Below are the code and all the weights of a small trained network. Each question names an input and a class and asks about switching units off, where a switched-off unit gives its printed mean instead of its output.

import numpy as np


def w(rows, s, z=0):
    codes = np.array(rows[::2]) - 128.0
    scale = np.full(codes.shape[1], s)
    scale[-1] = z or s
    return codes * scale


def norm(h):
    return h / np.sqrt((h * h).mean(-1, keepdims=True) + 1e-5)


def f(y):
    return np.maximum(y, 0)


def log_softmax(a):
    a = a - a.max(-1, keepdims=True)
    return a - np.log(np.exp(a).sum(-1, keepdims=True))


def net(x, mask):
    res = np.array(x, float).reshape(1, 7) / 4 @ E
    u = 0
    for l in range(3):
        y = f(norm(res) @ A[l][:, :-1].T + A[l][:, -1])
        res = res + np.where(mask[u : u + 3], y, B[l][:, -1]) @ B[l][:, :-1]
        u += 3
    return log_softmax(norm(res)[-1] @ U[:, :-1].T + U[:, -1])


A, B = {}, {}
E = w([
[159,162,81,99,229,103],'x0',
[60,129,55,179,120,104],'x1',
[127,128,126,133,125,126],'x2',
[128,162,193,190,109,64],'x3',
[124,125,122,128,131,127],'x4',
[102,3,188,154,221,138],'x5',
[126,126,128,132,130,127],'x6',
],0.0059)
A[0] = w([
[144,180,231,255,161,68,70],'L0N1',
[139,236,57,68,59,132,4],'L0N2',
[135,22,59,56,145,172,170],'L0N3',
],0.0072,0.0039)
B[0] = w([
[27,178,188,2,119,172,227],'L0N1',
[124,149,223,182,112,26,243],'L0N2',
[44,227,246,105,80,62,254],'L0N3',
],0.0061,0.0049)
A[1] = w([
[46,182,151,196,136,104,47],'L1N1',
[129,183,94,144,225,149,4],'L1N2',
[73,143,53,255,152,142,68],'L1N3',
],0.0071,0.0012)
B[1] = w([
[168,138,119,64,178,222,253],'L1N1',
[177,156,254,85,200,13,158],'L1N2',
[204,155,196,196,134,190,157],'L1N3',
],0.0091,0.0053)
A[2] = w([
[87,11,171,138,199,137,143],'L2N1',
[145,148,220,123,147,185,252],'L2N2',
[47,58,175,195,2,167,109],'L2N3',
],0.0082,0.0028)
B[2] = w([
[136,211,104,192,24,91,179],'L2N1',
[147,69,25,104,114,163,255],'L2N2',
[152,159,146,106,246,85,168],'L2N3',
],0.012,0.011)
U = w([
[128,131,99,110,121,132,177],'0',
[107,185,156,192,26,36,145],'1',
[130,122,111,110,127,147,163],'2',
[26,167,177,56,106,147,103],'3',
[147,117,190,131,229,65,120],'4',
[186,90,118,151,118,190,134],'5',
[131,125,103,116,119,153,95],'6',
[76,9,139,177,144,129,2],'7',
],0.014,0.0087)

Each question gives the input, the list of numbers given to net, and the class t.
The units are the neurons (one row each of A and B). Each row of codes is followed by its name. A weight is (code - 128) times the scale printed after its matrix; where a second scale follows, it is the last column's (A, B and U).
mask holds one flag per neuron, layer by layer. A switched-off neuron (its flag False) gives its mean, the last column of its row in B, instead of its output. The means were averaged over made-up inputs and are rounded, as every weight is.
A unit's drop is (log p(t) with every unit on - log p(t) with that unit switched off) / (log p(t) with every unit on - log p(t) with every unit switched off).
The circuit of an input: a set's keep is (log p(t) with only the set's units on - log p(t) with every unit switched off) / (log p(t) with every unit on - log p(t) with every unit switched off). Starting from all 9 units, units are removed one at a time, each time the one whose removal leaves the highest keep (on an exact tie, the one counted first), for as long as the keep stays at least 0.8.
circuit, biggest first: the units of the circuit, biggest drop first
most important unit: the unit with the biggest drop
top k neurons: the k neurons with the biggest drops, biggest first
k most important neurons of layer l: the k neurons of layer l with the biggest drops, biggest first
input [6,-3,2,3,2,7,0], class 1: top 3 neurons	(L2N1, L1N1, L2N3)
input [-7,-4,6,7,-3,-2,-5], class 3: most important unit	L0N1
input [0,6,4,-1,0,-5,-5], class 5: top 2 neurons	(L1N3, L1N1)
input [6,4,2,6,4,-4,-1], class 3: top 2 neurons	(L0N1, L2N2)
input [6,-6,7,5,3,5,-7], class 0: top 2 neurons	(L0N1, L2N1)
input [-5,-2,-7,7,3,0,-3], class 2: top 2 neurons	(L0N3, L2N2)
input [1,8,1,6,-2,5,1], class 5: top 3 neurons	(L1N1, L0N3, L1N3)
input [0,-7,3,0,-2,-7,-4], class 1: top 4 neurons	(L1N1, L0N2, L2N2, L0N1)
input [1,-3,8,5,5,6,-7], class 2: top 2 neurons	(L0N1, L2N2)
input [-6,-4,-1,2,-4,-4,0], class 4: top 2 neurons	(L2N3, L1N1)
input [1,7,0,6,-1,5,-3], class 5: top 2 neurons	(L1N1, L0N3)
input [-5,7,7,3,8,6,-6], class 6: 2 most important neurons of layer 0	(L0N2, L0N1)
input [-8,1,-1,-5,5,0,0], class 4: top 2 neurons	(L2N3, L0N1)
input [7,8,-7,4,1,5,4], class 5: most important unit	L1N3
input [4,-2,-5,6,8,6,-6], class 6: circuit, biggest first	(L0N1, L2N2, L0N3)
input [-7,-2,5,8,-5,-4,-6], class 3: circuit, biggest first	(L0N1, L2N1)
input [2,6,5,-2,4,0,3], class 5: circuit, biggest first	(L1N3, L0N1)
input [-8,6,5,4,-3,-4,6], class 4: circuit, biggest first	(L2N3, L2N1)
input [-2,2,8,6,-7,5,-7], class 2: 2 most important neurons of layer 0	(L0N3, L0N2)
input [8,2,-3,-6,-4,-3,3], class 4: circuit, biggest first	(L1N2, L2N2)
input [-7,-1,1,3,-6,-1,3], class 4: most important unit	L2N3
input [-7,6,-8,5,2,-7,7], class 2: 2 most important neurons of layer 2	(L2N1, L2N3)
